Here is a tiny trained network, its code and every weight. The questions are about switching its units off for an input and a class, where a switched-off unit gives its printed mean instead of its output.

import numpy as np


def w(rows, s, z=0):
    codes = np.array(rows[::2]) - 128.0
    scale = np.full(codes.shape[1], s)
    scale[-1] = z or s
    return codes * scale


def norm(h):
    return h / np.sqrt((h * h).mean(-1, keepdims=True) + 1e-5)


def f(y):
    return np.maximum(y, 0)


def log_softmax(a):
    a = a - a.max(-1, keepdims=True)
    return a - np.log(np.exp(a).sum(-1, keepdims=True))


def net(x, mask):
    res = np.array(x, float).reshape(1, 7) / 4 @ E
    u = 0
    for l in range(3):
        y = f(norm(res) @ A[l][:, :-1].T + A[l][:, -1])
        res = res + np.where(mask[u : u + 5], y, B[l][:, -1]) @ B[l][:, :-1]
        u += 5
    return log_softmax(norm(res)[-1] @ U[:, :-1].T + U[:, -1])


A, B = {}, {}
E = w([
[178,143,103,102,157,104,100,119],'x0',
[141,115,131,121,121,134,123,120],'x1',
[110,48,2,212,157,229,79,105],'x2',
[120,159,169,113,204,197,156,42],'x3',
[135,117,130,130,125,125,127,120],'x4',
[67,133,155,118,108,79,37,78],'x5',
[166,168,153,184,114,151,93,134],'x6',
],0.0057)
A[0] = w([
[203,171,170,210,103,175,51,131,4],'L0N0',
[212,158,37,60,218,95,32,116,105],'L0N1',
[33,86,164,180,87,185,150,146,96],'L0N2',
[37,42,55,2,168,101,177,118,3],'L0N3',
[167,91,47,136,149,162,140,140,95],'L0N4',
],0.0097,0.004)
B[0] = w([
[177,232,113,217,174,89,96,142,203],'L0N0',
[38,123,169,176,20,188,181,114,243],'L0N1',
[74,138,158,146,59,131,175,107,211],'L0N2',
[218,254,131,253,135,135,51,136,231],'L0N3',
[154,74,194,109,172,61,176,139,254],'L0N4',
],0.0086,0.0052)
A[1] = w([
[63,116,97,102,128,126,7,74,1],'L1N0',
[161,56,40,123,49,124,52,195,12],'L1N1',
[141,132,134,99,196,249,101,18,54],'L1N2',
[113,58,45,214,173,177,94,120,27],'L1N3',
[91,77,44,147,141,170,98,106,4],'L1N4',
],0.013,0.002)
B[1] = w([
[183,3,173,189,143,93,63,128,172],'L1N0',
[14,172,78,176,192,83,172,168,170],'L1N1',
[54,131,54,171,111,35,146,229,254],'L1N2',
[196,194,211,36,105,112,132,112,251],'L1N3',
[156,169,175,29,107,115,177,119,159],'L1N4',
],0.011,0.005)
A[2] = w([
[89,149,180,218,52,86,133,138,250],'L2N0',
[203,137,2,92,176,239,254,220,131],'L2N1',
[92,115,64,75,158,210,116,135,35],'L2N2',
[202,196,85,152,132,198,63,96,171],'L2N3',
[155,116,61,43,136,220,32,150,85],'L2N4',
],0.009,0.0018)
B[2] = w([
[145,85,86,98,158,179,149,97,249],'L2N0',
[101,75,140,144,113,100,4,69,154],'L2N1',
[179,122,89,103,116,144,129,134,128],'L2N2',
[153,113,57,132,174,127,121,111,153],'L2N3',
[151,116,94,71,138,151,137,114,128],'L2N4',
],0.011,0.015)
U = w([
[171,189,248,2,95,62,155,150,127],'0',
[200,235,87,214,179,141,81,112,123],'1',
[122,82,90,120,159,137,146,113,206],'2',
[18,143,74,157,140,64,166,214,106],'3',
[152,85,111,123,150,131,141,111,171],'4',
[128,26,168,151,123,111,27,103,96],'5',
[84,114,130,121,52,226,187,102,96],'6',
[82,144,145,67,141,244,49,242,1],'7',
],0.0074,0.0085)

Each question gives the input, the list of numbers given to net, and the class t.
The units are the neurons (one row each of A and B). Each row of codes is followed by its name. A weight is (code - 128) times the scale printed after its matrix; where a second scale follows, it is the last column's (A, B and U).
mask holds one flag per neuron, layer by layer. A switched-off neuron (its flag False) gives its mean, the last column of its row in B, instead of its output. The means were averaged over made-up inputs and are rounded, as every weight is.
A unit's drop is (log p(t) with every unit on - log p(t) with that unit switched off) / (log p(t) with every unit on - log p(t) with every unit switched off).
The circuit of an input: a set's keep is (log p(t) with only the set's units on - log p(t) with every unit switched off) / (log p(t) with every unit on - log p(t) with every unit switched off). Starting from the 12 units with the biggest drops (on a tie, the unit counted first), units are removed one at a time, each time the one whose removal leaves the highest keep (on an exact tie, the one counted first), for as long as the keep stays at least 0.8.
units of the circuit, in order: the units of the circuit, biggest drop first
k most important neurons: the k neurons with the biggest drops, biggest first
k most important neurons of layer l: the k neurons of layer l with the biggest drops, biggest first
input [-2,2,6,7,7,-5,5], class 3: 3 most important neurons of layer 0 => [L0N3, L0N4, L0N2]
input [7,6,-2,-3,-5,-7,0], class 5: units of the circuit, in order => [L2N1, L1N3]
input [-8,-4,-2,-6,0,-8,7], class 5: 2 most important neurons of layer 0 => [L0N1, L0N3]
input [-4,2,6,-3,4,-8,1], class 5: units of the circuit, in order => [L2N1]
input [7,7,5,2,7,-8,-5], class 5: 2 most important neurons of layer 0 => [L0N4, L0N0]
input [-7,8,-7,-8,-8,3,2], class 2: units of the circuit, in order => [L1N3, L2N0]
input [1,4,0,7,-2,2,-6], class 3: 3 most important neurons => [L1N2, L0N0, L1N3]
input [-8,4,-6,2,8,3,-6], class 4: units of the circuit, in order => [L1N3, L2N0]
input [-4,-4,7,-5,-3,-1,-4], class 0: 2 most important neurons => [L1N3, L0N1]
input [-8,-7,-2,-6,2,7,-4], class 6: units of the circuit, in order => [L0N2, L2N0]
input [-2,-3,6,-2,0,3,-5], class 0: 2 most important neurons => [L1N3, L0N0]
input [-2,-7,1,8,-7,-8,7], class 3: 2 most important neurons => [L1N2, L0N3]
input [4,7,-5,-4,3,6,3], class 2: units of the circuit, in order => [L1N3, L2N0]
input [-8,-5,-7,0,7,2,4], class 6: units of the circuit, in order => [L0N4, L2N0]
input [-8,5,0,-1,4,2,1], class 6: units of the circuit, in order => [L0N2, L1N2]
input [-3,-4,-4,-2,8,-1,4], class 4: 4 most important neurons => [L1N3, L0N3, L0N1, L1N2]
input [-1,5,-5,-4,1,-7,-6], class 5: 2 most important neurons => [L2N1, L1N3]
input [-2,6,-7,-8,8,-5,4], class 3: 4 most important neurons of layer 0 => [L0N4, L0N1, L0N2, L0N3]
input [5,5,-3,7,-5,8,-7], class 5: units of the circuit, in order => [L1N0]
input [-6,0,2,5,-4,-7,-8], class 1: most important neuron => [L0N3]
input [3,1,-4,8,-7,-6,-1], class 3: 2 most important neurons => [L1N2, L0N4]
input [-5,4,6,0,-3,6,4], class 0: 3 most important neurons => [L1N3, L0N3, L1N4]
input [5,-4,6,4,-4,-2,1], class 0: 2 most important neurons => [L1N3, L0N2]
input [-2,2,-6,7,-4,7,-7], class 1: 3 most important neurons of layer 0 => [L0N3, L0N1, L0N4]
input [2,5,4,1,5,-8,4], class 5: 2 most important neurons => [L0N4, L2N1]
input [0,5,-7,0,-3,6,8], class 1: units of the circuit, in order => [L0N0, L1N3]
input [0,1,-6,-3,5,-8,2], class 5: 3 most important neurons => [L2N1, L1N3, L0N4]
input [8,-3,7,-5,-6,0,4], class 6: units of the circuit, in order => [L0N1]
